Below are the code and all the weights of a small trained network. Each question names an input and a class and asks about switching units off, where a switched-off unit gives its printed mean instead of its output.

import numpy as np


def w(rows, s, z=0):
    codes = np.array(rows[::2]) - 128.0
    scale = np.full(codes.shape[1], s)
    scale[-1] = z or s
    return codes * scale


def f(y):
    return np.maximum(y, 0)


def log_softmax(a):
    a = a - a.max(-1, keepdims=True)
    return a - np.log(np.exp(a).sum(-1, keepdims=True))


def net(x, mask):
    res = np.array(x, float).reshape(1, 8) / 4 @ E
    y = f(res @ A[0][:, :-1].T + A[0][:, -1])
    res = res + np.where(mask, y, B[0][:, -1]) @ B[0][:, :-1]
    return log_softmax(res[-1] @ U[:, :-1].T + U[:, -1])


A, B = {}, {}
E = w([
[147,119,189,71,167,52,180,139],'x0',
[93,29,142,137,144,172,136,49],'x1',
[168,107,36,140,154,70,92,147],'x2',
[101,121,154,68,92,101,27,17],'x3',
[117,65,167,120,134,118,71,213],'x4',
[138,130,129,105,254,64,169,98],'x5',
[133,101,129,80,152,197,86,156],'x6',
[192,95,133,8,63,141,176,108],'x7',
],0.0085)
A[0] = w([
[147,52,129,89,63,158,130,107,47],'neuron 1',
[126,184,131,77,67,92,61,73,84],'neuron 2',
[119,175,123,72,76,100,75,90,46],'neuron 3',
[117,70,184,120,198,113,103,167,5],'neuron 4',
[99,115,94,181,136,220,30,121,62],'neuron 5',
[131,49,123,114,50,168,135,134,109],'neuron 6',
[118,149,177,190,85,193,162,153,58],'neuron 7',
[117,88,107,220,176,6,139,65,31],'neuron 8',
[108,128,163,102,160,173,147,33,46],'neuron 9',
[134,170,126,134,123,142,143,160,188],'neuron 10',
[120,128,123,109,138,120,144,131,100],'neuron 11',
[126,161,165,98,81,93,79,75,63],'neuron 12',
[113,115,158,106,177,121,123,133,106],'neuron 13',
[101,167,180,183,98,171,170,154,41],'neuron 14',
[120,137,112,143,151,98,137,119,86],'neuron 15',
[122,105,93,159,126,146,85,116,53],'neuron 16',
[157,189,47,100,139,99,148,202,39],'neuron 17',
[117,133,125,200,114,202,55,135,22],'neuron 18',
[117,82,164,91,215,96,110,164,87],'neuron 19',
[119,104,131,106,71,142,135,132,109],'neuron 20',
[117,125,118,105,179,158,148,34,4],'neuron 21',
[131,132,146,127,183,140,166,70,89],'neuron 22',
],0.015,0.003)
B[0] = w([
[133,46,113,110,55,91,157,166,205],'neuron 1',
[172,148,182,213,87,150,122,91,231],'neuron 2',
[157,151,173,192,84,136,127,88,209],'neuron 3',
[134,140,221,78,154,110,85,159,197],'neuron 4',
[105,151,69,135,138,96,3,135,236],'neuron 5',
[100,62,111,101,44,90,148,169,206],'neuron 6',
[48,176,136,115,90,186,168,135,200],'neuron 7',
[65,60,100,244,203,107,195,147,252],'neuron 8',
[170,124,105,54,144,146,121,29,219],'neuron 9',
[133,195,122,122,107,141,140,139,180],'neuron 10',
[143,105,123,133,156,141,83,144,150],'neuron 11',
[182,159,164,190,108,131,100,83,207],'neuron 12',
[124,116,171,101,144,122,102,125,180],'neuron 13',
[72,170,157,114,112,198,163,118,192],'neuron 14',
[121,67,118,153,143,139,161,164,169],'neuron 15',
[127,122,127,144,131,121,58,126,173],'neuron 16',
[235,187,53,124,162,120,150,175,242],'neuron 17',
[86,151,83,104,141,121,20,140,215],'neuron 18',
[134,126,230,79,169,109,109,162,226],'neuron 19',
[123,95,110,143,76,135,154,143,172],'neuron 20',
[133,131,85,74,161,129,141,25,216],'neuron 21',
[122,118,104,66,179,135,143,68,210],'neuron 22',
],0.022,0.013)
U = w([
[143,82,106,65,160,148,140,2,21],'0',
[41,197,120,97,95,247,171,135,9],'1',
[133,121,231,62,189,112,126,145,191],'2',
[73,145,71,137,120,126,10,114,55],'3',
[211,195,69,109,164,136,176,188,194],'4',
[170,129,165,207,67,152,107,45,161],'5',
[127,48,101,86,25,115,144,126,147],'6',
[87,91,111,194,219,109,185,120,218],'7',
],0.0068,0.0011)

Each question gives the input, the list of numbers given to net, and the class t.
The units are the neurons (one row each of A and B). Each row of codes is followed by its name. A weight is (code - 128) times the scale printed after its matrix; where a second scale follows, it is the last column's (A, B and U).
mask holds one flag per neuron, in row order. A switched-off neuron (its flag False) gives its mean, the last column of its row in B, instead of its output. The means were averaged over made-up inputs and are rounded, as every weight is.
A unit's drop is (log p(t) with every unit on - log p(t) with that unit switched off) / (log p(t) with every unit on - log p(t) with every unit switched off).
The circuit of an input: a set's keep is (log p(t) with only the set's units on - log p(t) with every unit switched off) / (log p(t) with every unit on - log p(t) with every unit switched off). Starting from the 12 units with the biggest drops (on a tie, the unit counted first), units are removed one at a time, each time the one whose removal leaves the highest keep (on an exact tie, the one counted first), for as long as the keep stays at least 0.8.
units of the circuit, in order: the units of the circuit, biggest drop first
most important unit: the unit with the biggest drop
k most important neurons: the k neurons with the biggest drops, biggest first
drop of u: that unit's drop, to one decimal
input [-8,-7,-8,2,-4,-8,3,4], class 1: most important neuron	(neuron 7)
input [-5,-4,-4,-5,-6,-3,2,-8], class 1: 2 most important neurons	(neuron 7; neuron 14)
input [3,-3,-2,5,2,8,-1,8], class 5: 2 most important neurons	(neuron 2; neuron 12)
input [-8,0,-1,-2,7,5,-6,4], class 6: 2 most important neurons	(neuron 8; neuron 17)
input [-7,2,-2,-7,8,7,-7,3], class 2: units of the circuit, in order	(neuron 4; neuron 19)
input [-7,5,1,5,4,-1,2,6], class 6: 2 most important neurons	(neuron 1; neuron 6)
input [-1,4,-3,-8,-5,-7,3,6], class 6: 3 most important neurons	(neuron 6; neuron 1; neuron 20)
input [-7,5,-8,-2,0,-6,3,5], class 6: 2 most important neurons	(neuron 6; neuron 1)
input [-6,-7,-4,-5,-1,3,6,-4], class 1: 2 most important neurons	(neuron 14; neuron 7)
input [-1,-4,1,-6,3,-6,5,4], class 6: 3 most important neurons	(neuron 6; neuron 1; neuron 20)
input [-7,-5,3,-7,-4,0,-7,-7], class 4: 2 most important neurons	(neuron 17; neuron 10)
input [2,-7,6,6,5,-6,0,-4], class 5: 2 most important neurons	(neuron 2; neuron 3)
input [0,7,-6,5,-7,-6,5,7], class 6: 2 most important neurons	(neuron 1; neuron 6)
input [8,-8,-5,-7,-1,-5,-5,-3], class 1: most important unit	neuron 14
input [-8,0,-1,-6,-5,3,-2,-2], class 1: drop of neuron 7	0.2
input [-4,-8,0,-6,6,6,-3,-4], class 4: drop of neuron 17	0.8
input [7,0,8,1,-2,7,-2,3], class 7: drop of neuron 8	2.6
input [-4,4,-2,-4,-6,5,-2,-5], class 7: drop of neuron 8	6.5
